Look-ups in named tables: a row name and a column name give one cell, copied from the table.

nasur =
columns: tuguled, kufar, las, gez, zase, lov, sel, sinav
zarom: [39935, 65533, 42039, 64234, 63843, 99790, 80799, 83423]
fuzuvi: [70046, 59626, 58001, 30287, 81710, 19005, 38332, 61142]
tabe: [74087, 62077, 89276, 75735, 57072, 76577, 88639, 94913]

fuzuvi, kufar => 59626
tabe, las => 89276
fuzuvi, lov => 19005
tabe, lov => 76577
tabe, tuguled => 74087
zarom, lov => 99790
Which row has the largest kufar? zarom

zin
|  | beg | fadazem | nolav | tufup | lagop | benu | duvasu | pakos |
|---|---|---|---|---|---|---|---|---|
| pofir | 27 | 60 | 57 | 54 | 43 | 16 | 17 | 53 |
| lel | 55 | 38 | 9 | 44 | 66 | 75 | 15 | 51 |
| rebap | 53 | 49 | 19 | 49 | 51 | 53 | 51 | 56 |

lagop of pofir: 43
nolav of pofir: 57
duvasu of pofir: 17
benu of lel: 75
pakos of rebap: 56
nolav of rebap: 19
Which row has the largest lagop? lel

nub
          lilu    gira  dodipef
mag     -20678  -40242   -41489
vot     -28074  -94598   -37820
galopi  -14527  -53065   -48526
fara    -37652   69049   -34506

lilu of vot is -28074
gira of fara is 69049
dodipef of fara is -34506
dodipef of vot is -37820
dodipef of mag is -41489
gira of galopi is -53065
lilu of fara is -37652
gira of mag is -40242
lilu of mag is -20678
dodipef of galopi is -48526
gira of vot is -94598
lilu of galopi is -14527

Table tadof
|  | gulide | ruk | medite | velav | pekativ | nesuk | nekovet | soz |
|---|---|---|---|---|---|---|---|---|
| lizim | 0.19 | -0.32 | -0.10 | -0.21 | -0.70 | -0.27 | 0.18 | -0.15 |
| vefor | -0.22 | -0.42 | -0.06 | -0.61 | -0.29 | 0.02 | 0.24 | -0.19 |
| riz | -0.33 | 0.07 | 0.06 | -0.55 | 0.05 | 0.17 | 0.03 | -0.31 |
| seb | -0.30 | -0.25 | -0.35 | -0.36 | -0.22 | -0.18 | 0.37 | 0.52 |
| guzo | -0.79 | 0.14 | -0.56 | -0.19 | -0.58 | 0.02 | -0.18 | -0.26 |
| tif | -0.14 | -0.44 | -0.37 | -0.12 | 0.20 | -0.58 | -0.33 | -0.22 |
| fefisis | 0.06 | -0.50 | 0.20 | -0.47 | 0.33 | -0.23 | -0.45 | -0.28 |
| vani | -0.19 | -0.02 | -0.29 | -0.30 | -0.47 | 0.06 | -0.18 | -0.44 |
| seluzim | -0.03 | -0.26 | -0.31 | -0.36 | -0.11 | -0.32 | -0.32 | -0.24 |
| lumod | -0.08 | 0.11 | -0.47 | -0.62 | 0.16 | -0.65 | -0.55 | -0.58 |
| sozokad | 0.04 | -0.35 | -0.32 | -0.26 | -0.19 | 0.11 | -0.18 | -0.30 |
| vunu | -0.42 | -0.33 | 0.14 | -0.17 | 0.09 | -0.52 | 0.05 | -0.26 |

soz of vefor is -0.19
ruk of tif is -0.44
nesuk of guzo is 0.02
soz of riz is -0.31
ruk of vefor is -0.42
velav of guzo is -0.19
soz of fefisis is -0.28

revudis =
	nenena	tun	logovev	mazo	sumivab	zozul	semobol	fulut
lotem	127	158	148	89	149	117	148	152
badop	138	173	144	85	132	182	119	104
nifufi	128	79	162	161	153	119	121	144
dera	147	95	87	134	78	114	137	166
gesim	161	78	152	108	220	98	60	99
kep	124	135	130	121	129	144	138	123
rarot	148	67	150	139	60	158	163	116
bis	170	78	141	154	165	67	27	64
dotez	120	130	81	135	77	103	107	101

zozul of badop: 182
semobol of nifufi: 121
zozul of dotez: 103
nenena of gesim: 161
fulut of dera: 166
logovev of dera: 87
tun of dera: 95
tun of gesim: 78
zozul of dera: 114
mazo of lotem: 89
nenena of bis: 170
sumivab of gesim: 220
nenena of lotem: 127
semobol of rarot: 163
sumivab of nifufi: 153
nenena of dera: 147
mazo of badop: 85
logovev of rarot: 150
fulut of rarot: 116

gos:
        gomel    piv    vib  pinoko    zam  forol    gem  kabif   votu
gub     -0.37   6.73   4.48    1.79  -0.74  -3.52  -3.28  -2.02   0.80
fip      2.97   0.20  -0.75   -6.44  -0.42   1.60  -0.07   0.04   1.07
lumat    2.41  -2.20   1.58    4.96  -0.83  -4.87   3.16   2.34  -0.39
nes      3.71  -1.66   1.43    0.69  -0.88  -4.49  -1.57  -6.35   1.40
vod      2.76   0.47  -0.98   -3.10   1.33   0.76   0.25  -4.72   3.72
lin      0.18   2.96  -3.23   -2.89   2.41   2.29   5.21  -2.16  -1.67
vimomo  -0.03  -3.58  -3.23   -3.45  -1.61   3.35  -2.74   1.30   5.03
lafiko   0.99  -0.91  -0.81   -0.50  -1.35  -0.15  -2.56   2.02  -1.64
pokiba   2.73   1.81  -2.01    2.08   2.24  -2.87  -0.76   1.18   0.10
dunom    3.48  -0.48  -0.43   -4.46   5.98  -0.05   3.34  -2.85   0.30

votu of dunom is 0.30
kabif of vimomo is 1.30
pinoko of vimomo is -3.45
zam of lumat is -0.83
gem of pokiba is -0.76
forol of nes is -4.49
votu of lumat is -0.39
piv of vimomo is -3.58
votu of lafiko is -1.64
zam of nes is -0.88
zam of lin is 2.41
votu of nes is 1.40
kabif of dunom is -2.85
pinoko of fip is -6.44
zam of vimomo is -1.61
vib of lumat is 1.58
vib of lin is -3.23
pinoko of gub is 1.79
votu of vod is 3.72
vib of fip is -0.75

